Below is a small trained network, with its code and all its weights. Each question gives an input and a class and asks what happens when units are switched off, that is, made to give their printed mean instead of their output.

import numpy as np


def w(rows, s, z=0):
    codes = np.array(rows[::2]) - 128.0
    scale = np.full(codes.shape[1], s)
    scale[-1] = z or s
    return codes * scale


def f(y):
    return np.maximum(y, 0)


def log_softmax(a):
    a = a - a.max(-1, keepdims=True)
    return a - np.log(np.exp(a).sum(-1, keepdims=True))


def net(x, mask):
    res = np.array(x, float).reshape(1, 7) / 4 @ E
    y = f(res @ A[0][:, :-1].T + A[0][:, -1])
    res = res + np.where(mask, y, B[0][:, -1]) @ B[0][:, :-1]
    return log_softmax(res[-1] @ U[:, :-1].T + U[:, -1])


A, B = {}, {}
E = w([
[47,97,220],'x0',
[127,128,127],'x1',
[128,127,130],'x2',
[48,171,44],'x3',
[130,255,185],'x4',
[127,126,126],'x5',
[128,128,128],'x6',
],0.0088)
A[0] = w([
[243,80,225,99],'neuron 0',
[13,142,111,98],'neuron 1',
[93,137,151,250],'neuron 2',
[95,8,27,115],'neuron 3',
[41,111,196,84],'neuron 4',
[201,169,59,72],'neuron 5',
[150,149,131,252],'neuron 6',
[230,87,208,80],'neuron 7',
[105,200,166,112],'neuron 8',
[121,181,139,88],'neuron 9',
[87,154,58,92],'neuron 10',
[172,79,147,81],'neuron 11',
[113,167,109,189],'neuron 12',
[134,162,160,88],'neuron 13',
[181,128,85,127],'neuron 14',
[207,117,177,98],'neuron 15',
[151,198,130,105],'neuron 16',
[145,132,146,216],'neuron 17',
[154,122,186,137],'neuron 18',
[49,87,188,93],'neuron 19',
],0.013,0.011)
B[0] = w([
[72,174,69,213],'neuron 0',
[93,153,74,193],'neuron 1',
[167,22,95,248],'neuron 2',
[106,162,243,233],'neuron 3',
[232,199,50,187],'neuron 4',
[195,219,69,163],'neuron 5',
[100,4,144,234],'neuron 6',
[67,160,117,192],'neuron 7',
[128,128,192,176],'neuron 8',
[94,166,200,147],'neuron 9',
[69,152,117,169],'neuron 10',
[97,180,168,154],'neuron 11',
[92,42,113,191],'neuron 12',
[118,171,173,143],'neuron 13',
[220,144,138,163],'neuron 14',
[67,129,114,169],'neuron 15',
[130,142,231,158],'neuron 16',
[114,46,112,206],'neuron 17',
[124,135,43,172],'neuron 18',
[254,216,119,188],'neuron 19',
],0.0076,0.012)
U = w([
[199,235,95,158],'0',
[106,119,128,217],'1',
[101,117,121,197],'2',
[7,212,79,1],'3',
[96,181,244,60],'4',
[118,102,118,105],'5',
[111,106,121,87],'6',
],0.016,0.0074)

Each question gives the input, the list of numbers given to net, and the class t.
The units are the neurons (one row each of A and B). Each row of codes is followed by its name. A weight is (code - 128) times the scale printed after its matrix; where a second scale follows, it is the last column's (A, B and U).
mask holds one flag per neuron, in row order. A switched-off neuron (its flag False) gives its mean, the last column of its row in B, instead of its output. The means were averaged over made-up inputs and are rounded, as every weight is.
A unit's drop is (log p(t) with every unit on - log p(t) with that unit switched off) / (log p(t) with every unit on - log p(t) with every unit switched off).
The circuit of an input: a set's keep is (log p(t) with only the set's units on - log p(t) with every unit switched off) / (log p(t) with every unit on - log p(t) with every unit switched off). Starting from the 12 units with the biggest drops (on a tie, the unit counted first), units are removed one at a time, each time the one whose removal leaves the highest keep (on an exact tie, the one counted first), for as long as the keep stays at least 0.8.
circuit, biggest first: the units of the circuit, biggest drop first
unit that matters most: the unit with the biggest drop
top k neurons: the k neurons with the biggest drops, biggest first
drop when u is switched off: that unit's drop, to one decimal
input [8,6,-8,1,6,-8,-8], class 0: unit that matters most	neuron 4
input [7,0,-4,-8,6,-4,7], class 3: circuit, biggest first	neuron 0; neuron 18
input [1,4,-7,-7,5,6,1], class 3: circuit, biggest first	neuron 0; neuron 7
input [7,-3,-2,-4,-7,-5,-6], class 0: top 4 neurons	neuron 19; neuron 4; neuron 6; neuron 12
input [-8,-3,-1,-2,-8,2,-5], class 0: top 2 neurons	neuron 5; neuron 14
input [3,-2,7,-4,7,8,7], class 1: top 3 neurons	neuron 3; neuron 18; neuron 2
input [6,4,-6,-8,4,-1,2], class 3: circuit, biggest first	neuron 0; neuron 7
input [-1,-7,-3,-1,-7,-3,3], class 4: circuit, biggest first	neuron 3; neuron 2
input [-1,1,3,-8,5,-7,2], class 3: circuit, biggest first	neuron 0; neuron 7
input [6,5,-3,-6,-8,5,5], class 4: top 2 neurons	neuron 3; neuron 11
input [-6,4,8,-4,6,-6,3], class 5: top 4 neurons	neuron 6; neuron 3; neuron 19; neuron 4
input [-6,-5,-3,0,8,-7,-1], class 4: circuit, biggest first	neuron 16; neuron 4
input [5,8,-8,5,6,4,-1], class 5: circuit, biggest first	neuron 2; neuron 0
input [-8,5,0,5,-5,-5,6], class 0: top 2 neurons	neuron 5; neuron 14
input [6,7,-8,-3,3,3,-1], class 5: top neuron	neuron 2
input [8,-3,6,-7,-6,-6,-4], class 0: circuit, biggest first	neuron 19; neuron 4
input [6,7,3,7,7,-4,8], class 2: top 2 neurons	neuron 2; neuron 3
input [6,6,7,2,7,-8,-7], class 1: top 4 neurons	neuron 3; neuron 2; neuron 4; neuron 12
input [-2,2,3,5,5,-7,6], class 1: top 2 neurons	neuron 3; neuron 0
input [0,2,-8,5,3,-3,-7], class 5: unit that matters most	neuron 0
input [-5,-2,7,-1,6,8,7], class 1: top 3 neurons	neuron 3; neuron 6; neuron 19
input [6,5,8,6,0,-6,-1], class 5: top 3 neurons	neuron 2; neuron 0; neuron 5
input [8,-3,1,-6,6,0,0], class 0: drop when neuron 19 is switched off	0.3
